Here is a tiny trained network, its code and every weight. The questions are about switching its units off for an input and a class, where a switched-off unit gives its printed mean instead of its output.

import numpy as np


def w(rows, s, z=0):
    codes = np.array(rows[::2]) - 128.0
    scale = np.full(codes.shape[1], s)
    scale[-1] = z or s
    return codes * scale


def f(y):
    return np.maximum(y, 0)


def log_softmax(a):
    a = a - a.max(-1, keepdims=True)
    return a - np.log(np.exp(a).sum(-1, keepdims=True))


def net(x, mask):
    res = np.array(x, float).reshape(1, 5) / 4 @ E
    y = f(res @ A[0][:, :-1].T + A[0][:, -1])
    res = res + np.where(mask, y, B[0][:, -1]) @ B[0][:, :-1]
    return log_softmax(res[-1] @ U[:, :-1].T + U[:, -1])


A, B = {}, {}
E = w([
[143,174,40,147,148,213,118],'x0',
[125,166,138,75,233,92,194],'x1',
[70,79,130,105,225,109,13],'x2',
[140,130,220,133,143,212,132],'x3',
[196,144,126,1,112,127,70],'x4',
],0.0087)
A[0] = w([
[122,101,109,160,63,147,57,35],'N1',
[112,89,113,138,180,140,74,43],'N2',
[112,114,132,189,156,151,175,189],'N3',
[192,155,131,30,87,141,122,42],'N4',
[161,132,122,47,111,122,90,43],'N5',
[89,110,119,181,148,123,172,2],'N6',
[114,133,23,121,93,31,125,70],'N7',
[134,99,217,114,111,117,136,118],'N8',
[151,108,133,108,89,140,192,48],'N9',
[171,175,149,133,53,144,190,30],'N10',
[106,110,150,143,194,136,32,91],'N11',
[123,102,163,117,116,54,158,156],'N12',
[166,134,144,133,101,153,178,65],'N13',
[84,130,130,236,138,104,161,17],'N14',
[124,88,186,114,110,64,131,79],'N15',
[145,140,60,99,111,85,120,154],'N16',
[150,158,36,134,185,240,129,125],'N17',
[162,145,101,130,112,136,198,148],'N18',
[153,145,232,110,145,249,123,135],'N19',
[131,160,136,70,238,131,213,90],'N20',
[125,101,151,156,40,172,69,154],'N21',
],0.013,0.0047)
B[0] = w([
[229,187,161,104,203,128,173,192],'N1',
[67,125,187,82,179,161,140,193],'N2',
[131,83,22,123,94,102,104,217],'N3',
[133,113,13,69,119,176,89,205],'N4',
[137,124,54,92,145,215,113,191],'N5',
[177,128,107,54,130,206,121,176],'N6',
[168,62,250,97,74,60,160,213],'N7',
[131,171,153,171,59,149,100,185],'N8',
[93,153,171,73,168,142,123,171],'N9',
[34,142,162,81,192,134,136,212],'N10',
[5,137,138,73,155,106,155,234],'N11',
[121,187,128,208,94,147,98,188],'N12',
[87,142,172,72,161,119,139,179],'N13',
[170,112,56,42,108,190,79,211],'N14',
[133,200,162,153,95,210,115,179],'N15',
[112,44,92,155,86,108,126,191],'N16',
[132,233,189,198,42,185,95,248],'N17',
[39,119,154,161,176,111,123,204],'N18',
[152,6,159,111,29,53,134,249],'N19',
[221,133,111,197,228,63,173,249],'N20',
[184,141,95,209,215,71,176,228],'N21',
],0.019,0.011)
U = w([
[2,139,165,81,211,102,128,78],'0',
[167,92,17,67,128,163,61,68],'1',
[217,155,115,182,234,54,168,110],'2',
[146,29,183,125,62,51,118,254],'3',
[118,231,171,191,69,149,70,75],'4',
[78,93,71,208,112,48,88,230],'5',
],0.0069,0.0038)

Each question gives the input, the list of numbers given to net, and the class t.
The units are the neurons (one row each of A and B). Each row of codes is followed by its name. A weight is (code - 128) times the scale printed after its matrix; where a second scale follows, it is the last column's (A, B and U).
mask holds one flag per neuron, in row order. A switched-off neuron (its flag False) gives its mean, the last column of its row in B, instead of its output. The means were averaged over made-up inputs and are rounded, as every weight is.
A unit's drop is (log p(t) with every unit on - log p(t) with that unit switched off) / (log p(t) with every unit on - log p(t) with every unit switched off).
The circuit of an input: a set's keep is (log p(t) with only the set's units on - log p(t) with every unit switched off) / (log p(t) with every unit on - log p(t) with every unit switched off). Starting from the 12 units with the biggest drops (on a tie, the unit counted first), units are removed one at a time, each time the one whose removal leaves the highest keep (on an exact tie, the one counted first), for as long as the keep stays at least 0.8.
units of the circuit, in order: the units of the circuit, biggest drop first
unit that matters most: the unit with the biggest drop
top k neurons: the k neurons with the biggest drops, biggest first
drop when u is switched off: that unit's drop, to one decimal
input [7,0,5,-3,5], class 4: top 2 neurons -> N17, N10
input [-1,-5,-7,-4,1], class 0: unit that matters most -> N10
input [-8,1,-3,-2,-8], class 1: top 2 neurons -> N14, N17
input [-7,-1,-6,1,-4], class 4: top 4 neurons -> N12, N8, N11, N15
input [2,-7,-3,-6,-8], class 1: top 2 neurons -> N14, N20
input [7,-5,3,5,1], class 4: top 2 neurons -> N17, N20
input [7,-6,7,-4,1], class 0: top 2 neurons -> N11, N2
input [0,-2,8,-6,-1], class 0: top 3 neurons -> N11, N19, N2
input [-8,-6,2,-6,2], class 4: top 2 neurons -> N15, N20
input [0,5,4,-7,3], class 3: top 3 neurons -> N7, N21, N16
input [8,8,6,-1,-6], class 2: top 2 neurons -> N20, N8
input [7,-8,3,5,6], class 2: top 2 neurons -> N21, N1
input [2,-3,0,-8,-6], class 3: drop when N7 is switched off -> 5.2
input [5,3,3,-8,5], class 3: units of the circuit, in order -> N7
input [2,-5,8,-3,-6], class 0: drop when N11 is switched off -> 0.8
input [6,3,2,6,-5], class 3: drop when N15 is switched off -> 0.2
